Below are the code and all the weights of a small trained network. Each question names an input and a class and asks about switching units off, where a switched-off unit gives its printed mean instead of its output.

import numpy as np


def w(rows, s, z=0):
    codes = np.array(rows[::2]) - 128.0
    scale = np.full(codes.shape[1], s)
    scale[-1] = z or s
    return codes * scale


def f(y):
    return y / 2 * (1 + np.tanh(0.7978845608 * (y + 0.044715 * y**3)))


def log_softmax(a):
    a = a - a.max(-1, keepdims=True)
    return a - np.log(np.exp(a).sum(-1, keepdims=True))


def net(x, mask):
    res = np.array(x, float).reshape(1, 3) / 4 @ E
    y = f(res @ A[0][:, :-1].T + A[0][:, -1])
    res = res + np.where(mask, y, B[0][:, -1]) @ B[0][:, :-1]
    return log_softmax(res[-1] @ U[:, :-1].T + U[:, -1])


A, B = {}, {}
E = w([
[158,64,100,114,155,137,161,163,3,104,114,107],'x0',
[219,189,191,137,207,191,111,152,114,238,75,99],'x1',
[184,128,155,194,162,190,72,160,159,151,191,95],'x2',
],0.016)
A[0] = w([
[17,85,31,111,88,58,177,102,60,2,151,159,167],'N1',
[161,174,104,170,142,133,52,130,188,131,212,118,136],'N2',
[54,148,112,137,115,118,140,120,192,141,163,116,217],'N3',
[74,88,33,131,114,153,133,115,170,103,191,147,136],'N4',
[133,53,123,160,136,126,136,142,132,38,175,92,143],'N5',
[88,158,95,51,107,106,168,68,123,111,59,196,114],'N6',
[112,163,127,52,91,123,211,109,126,150,87,158,108],'N7',
[184,201,251,171,122,167,128,122,157,168,72,143,161],'N8',
[127,106,120,129,155,115,101,113,138,124,114,131,65],'N9',
[177,112,119,127,197,143,172,183,45,192,81,115,214],'N10',
[252,101,159,136,230,221,86,221,59,184,101,79,162],'N11',
[92,32,38,173,81,119,127,166,62,128,171,163,119],'N12',
[126,19,103,74,125,101,131,160,87,43,163,180,148],'N13',
[57,186,144,141,110,111,96,100,186,165,131,154,253],'N14',
],0.0098,0.0046)
B[0] = w([
[108,121,24,61,124,209,217,71,151,85,148,44,254],'N1',
[135,88,104,226,162,172,143,178,137,187,163,225,181],'N2',
[109,165,84,134,133,120,154,122,197,138,172,185,165],'N3',
[150,170,72,127,125,185,112,161,148,109,174,78,177],'N4',
[175,138,216,168,92,146,150,138,119,169,191,82,171],'N5',
[121,132,126,35,154,46,133,140,125,157,57,171,183],'N6',
[83,103,153,132,134,71,80,135,122,153,72,144,165],'N7',
[177,77,186,213,100,129,139,113,107,145,149,149,208],'N8',
[131,146,111,176,128,145,179,102,124,111,79,164,125],'N9',
[93,60,212,179,201,109,103,152,44,100,25,1,201],'N10',
[108,192,164,241,177,188,46,219,90,68,104,69,249],'N11',
[201,141,156,187,60,141,133,35,139,93,172,96,188],'N12',
[187,148,157,75,84,132,122,32,138,120,169,10,199],'N13',
[111,137,119,113,129,117,130,161,179,120,120,218,177],'N14',
],0.009,0.033)
U = w([
[171,160,135,185,100,154,130,151,170,199,241,216,185],'0',
[147,99,101,46,86,97,191,42,52,120,105,52,4],'1',
[130,172,201,80,78,2,112,127,134,152,76,215,136],'2',
[46,191,55,17,112,98,180,121,169,121,105,165,38],'3',
[165,163,173,186,156,160,79,192,46,132,113,25,168],'4',
[168,168,87,75,24,167,206,45,145,80,231,56,172],'5',
],0.008,0.0026)

Each question gives the input, the list of numbers given to net, and the class t.
The units are the neurons (one row each of A and B). Each row of codes is followed by its name. A weight is (code - 128) times the scale printed after its matrix; where a second scale follows, it is the last column's (A, B and U).
mask holds one flag per neuron, in row order. A switched-off neuron (its flag False) gives its mean, the last column of its row in B, instead of its output. The means were averaged over made-up inputs and are rounded, as every weight is.
A unit's drop is (log p(t) with every unit on - log p(t) with that unit switched off) / (log p(t) with every unit on - log p(t) with every unit switched off).
The circuit of an input: a set's keep is (log p(t) with only the set's units on - log p(t) with every unit switched off) / (log p(t) with every unit on - log p(t) with every unit switched off). Starting from the 12 units with the biggest drops (on a tie, the unit counted first), units are removed one at a time, each time the one whose removal leaves the highest keep (on an exact tie, the one counted first), for as long as the keep stays at least 0.8.
circuit, biggest first: the units of the circuit, biggest drop first
k most important neurons: the k neurons with the biggest drops, biggest first
drop of u: that unit's drop, to one decimal
input [-2,1,-2], class 2: circuit, biggest first : N1, N11
input [6,-2,-6], class 5: circuit, biggest first : N1
input [-2,1,5], class 0: circuit, biggest first : N10, N2
input [7,-2,-7], class 1: 4 most important neurons : N6, N7, N10, N3
input [4,-3,-8], class 5: 4 most important neurons : N1, N10, N12, N13
input [4,-2,-7], class 5: 2 most important neurons : N1, N10
input [-1,2,-3], class 2: 2 most important neurons : N1, N11
input [8,-3,-8], class 5: 3 most important neurons : N1, N12, N13
input [-8,2,-3], class 0: 3 most important neurons : N10, N3, N8
input [-1,0,3], class 0: 2 most important neurons : N10, N11
input [-1,2,-4], class 2: 2 most important neurons : N1, N11
input [-2,1,-3], class 2: drop of N1 : 0.5
input [-8,2,-7], class 2: drop of N1 : 0.3
input [3,1,-3], class 1: drop of N11 : 0.9
input [-2,2,-8], class 3: drop of N12 : 0.0
input [-1,1,-4], class 3: most important neuron : N8
